Below are the code and all the weights of a small trained network. Each question names an input and a target symbol and asks about switching units off, where a switched-off unit gives its printed mean instead of its output.

import numpy as np


def w(rows, s, z=0):
    codes = np.array(rows[::2]) - 128.0
    scale = np.full(codes.shape[1], s)
    scale[-1] = z or s
    return codes * scale


def f(y):
    return y / 2 * (1 + np.tanh(0.7978845608 * (y + 0.044715 * y**3)))


def softmax(a):
    e = np.exp(a - a.max(-1, keepdims=True))
    return e / e.sum(-1, keepdims=True)


def log_softmax(a):
    a = a - a.max(-1, keepdims=True)
    return a - np.log(np.exp(a).sum(-1, keepdims=True))


def net(x, mask):
    ids = ['ΓΔΛεζηθστφψω'.index(c) for c in x.split()]
    T = len(ids)
    res = E[ids] + P[:T]
    r = res
    for j in range(2):
        rows = slice(4 * j, 4 * j + 4)
        q, k, v = (r @ M[0][rows].T for M in (Q, K, V))
        z = softmax(np.where(np.tri(T) > 0, q @ k.T / 4**0.5, -1e9)) @ v
        o = O[0][rows]
        res = res + np.where(mask[j], z, o[:, -1]) @ o[:, :-1]
    y = f(res @ A[0][:, :-1].T + A[0][:, -1])
    res = res + np.where(mask[2:14], y, B[0][:, -1]) @ B[0][:, :-1]
    return log_softmax(res[-1] @ U[:, :-1].T + U[:, -1])


Q, K, V, O, A, B = {}, {}, {}, {}, {}, {}
E = w([
[114,20,175,58],'Γ',
[66,167,92,51],'Δ',
[194,110,111,79],'Λ',
[112,150,180,131],'ε',
[191,197,176,124],'ζ',
[79,99,110,135],'η',
[125,94,118,45],'θ',
[71,72,153,205],'σ',
[93,195,143,3],'τ',
[84,159,197,180],'φ',
[103,101,191,139],'ψ',
[133,193,61,90],'ω',
],0.016)
P = w([
[222,179,72,131],'0',
[48,97,129,110],'1',
[2,143,125,154],'2',
[63,159,173,80],'3',
[224,173,109,111],'4',
[250,98,188,159],'5',
],0.0084)
Q[0] = w([
[82,93,137,117],'head 0',
[194,136,91,134],'head 0',
[111,112,116,99],'head 0',
[176,88,128,166],'head 0',
[97,164,145,192],'head 1',
[146,151,252,163],'head 1',
[166,152,99,166],'head 1',
[90,68,97,135],'head 1',
],0.014)
K[0] = w([
[188,181,90,180],'head 0',
[36,121,117,153],'head 0',
[188,106,196,132],'head 0',
[6,126,116,150],'head 0',
[92,198,207,240],'head 1',
[147,145,241,118],'head 1',
[197,185,139,169],'head 1',
[99,86,81,134],'head 1',
],0.011)
V[0] = w([
[33,188,158,233],'head 0',
[66,2,179,108],'head 0',
[98,33,157,56],'head 0',
[235,70,5,73],'head 0',
[176,111,80,105],'head 1',
[188,173,61,172],'head 1',
[130,39,117,94],'head 1',
[135,133,117,136],'head 1',
],0.0091)
O[0] = w([
[80,160,207,131,47],'head 0',
[166,178,1,231,176],'head 0',
[159,129,24,166,200],'head 0',
[171,19,76,129,145],'head 0',
[54,175,160,155,105],'head 1',
[174,144,235,110,1],'head 1',
[99,183,155,201,198],'head 1',
[138,97,159,145,109],'head 1',
],0.0072,0.007)
A[0] = w([
[200,121,158,141,153],'neuron 0',
[143,80,190,121,215],'neuron 1',
[165,53,129,207,83],'neuron 2',
[86,184,144,132,49],'neuron 3',
[126,99,106,53,190],'neuron 4',
[146,146,56,155,252],'neuron 5',
[38,75,123,99,171],'neuron 6',
[147,73,141,164,122],'neuron 7',
[175,136,144,131,68],'neuron 8',
[10,177,166,79,122],'neuron 9',
[162,139,113,171,213],'neuron 10',
[92,162,45,97,164],'neuron 11',
],0.011,0.0036)
B[0] = w([
[93,88,128,74,138],'neuron 0',
[108,242,25,85,161],'neuron 1',
[159,126,64,159,181],'neuron 2',
[112,99,129,66,137],'neuron 3',
[174,129,120,228,168],'neuron 4',
[101,3,186,105,247],'neuron 5',
[244,209,167,52,185],'neuron 6',
[144,127,153,135,147],'neuron 7',
[83,200,133,141,127],'neuron 8',
[87,163,153,204,190],'neuron 9',
[1,82,106,44,181],'neuron 10',
[125,75,131,195,209],'neuron 11',
],0.0062,0.015)
U = w([
[166,73,195,129,39],'Γ',
[151,179,87,189,75],'Δ',
[169,188,38,151,15],'Λ',
[99,176,97,208,104],'ε',
[93,97,133,2,151],'ζ',
[115,116,162,122,56],'η',
[98,128,122,107,51],'θ',
[120,119,170,171,108],'σ',
[83,83,149,167,142],'τ',
[107,142,146,144,255],'φ',
[23,113,191,149,126],'ψ',
[115,180,65,128,183],'ω',
],0.0089,0.0036)

Each question gives the input, a string of symbols that net reads in full, and the target symbol t.
The units are the heads (4 rows each of Q, K, V and O) and the neurons (one row each of A and B). Each row of codes is followed by its name. A weight is (code - 128) times the scale printed after its matrix; where a second scale follows, it is the last column's (O, A, B and U).
mask holds one flag per unit, heads first, then neurons. A switched-off unit (its flag False) gives its mean, the last column of its rows in O or B, instead of its output. The means were averaged over made-up inputs and are rounded, as every weight is.
A unit's drop is (log p(t) with every unit on - log p(t) with that unit switched off) / (log p(t) with every unit on - log p(t) with every unit switched off).
The circuit of an input: a set's keep is (log p(t) with only the set's units on - log p(t) with every unit switched off) / (log p(t) with every unit on - log p(t) with every unit switched off). Starting from the 12 units with the biggest drops (on a tie, the unit counted first), units are removed one at a time, each time the one whose removal leaves the highest keep (on an exact tie, the one counted first), for as long as the keep stays at least 0.8.
units of the circuit, in order: the units of the circuit, biggest drop first
top k neurons: the k neurons with the biggest drops, biggest first
heads that matter: for each layer, one digit per head in row order, 1 if its drop is at least 0.15 and else 0, layers parted by /
drop when u is switched off: that unit's drop, to one decimal
input Λ φ Γ ψ, target Λ: heads that matter : 10
input ω φ φ, target ζ: top 2 neurons : [neuron 1; neuron 6]
input Γ Γ Γ τ, target τ: heads that matter : 10
input φ θ τ, target ψ: units of the circuit, in order : [head 0]
input Γ φ ω, target τ: units of the circuit, in order : [neuron 5; head 0; neuron 11]
input σ Γ ζ τ ε ζ, target ζ: top 3 neurons : [neuron 10; neuron 0; neuron 5]
input Γ τ Γ Γ, target τ: units of the circuit, in order : [head 0; neuron 5; neuron 11; head 1]
input Γ ε Γ ε, target τ: top 2 neurons : [neuron 5; neuron 6]
input Γ σ θ, target τ: units of the circuit, in order : [head 0; neuron 5; neuron 11]
input Λ τ ε, target Λ: top 3 neurons : [neuron 5; neuron 4; neuron 1]
input Γ ψ ω Γ, target τ: heads that matter : 11
input Γ Γ θ φ, target τ: top 2 neurons : [neuron 5; neuron 6]
input ε φ φ ω φ, target ψ: top 2 neurons : [neuron 6; neuron 9]
input ω Γ ε, target ζ: units of the circuit, in order : [head 0]
input φ Δ θ, target ψ: top 3 neurons : [neuron 9; neuron 2; neuron 3]
input Γ Γ σ, target τ: drop when head 0 is switched off : 1.0
input Γ θ Δ, target τ: drop when neuron 5 is switched off : 0.7
input Γ σ Γ ω, target τ: drop when neuron 11 is switched off : 0.3
input φ Γ σ θ, target ψ: drop when head 0 is switched off : 0.9
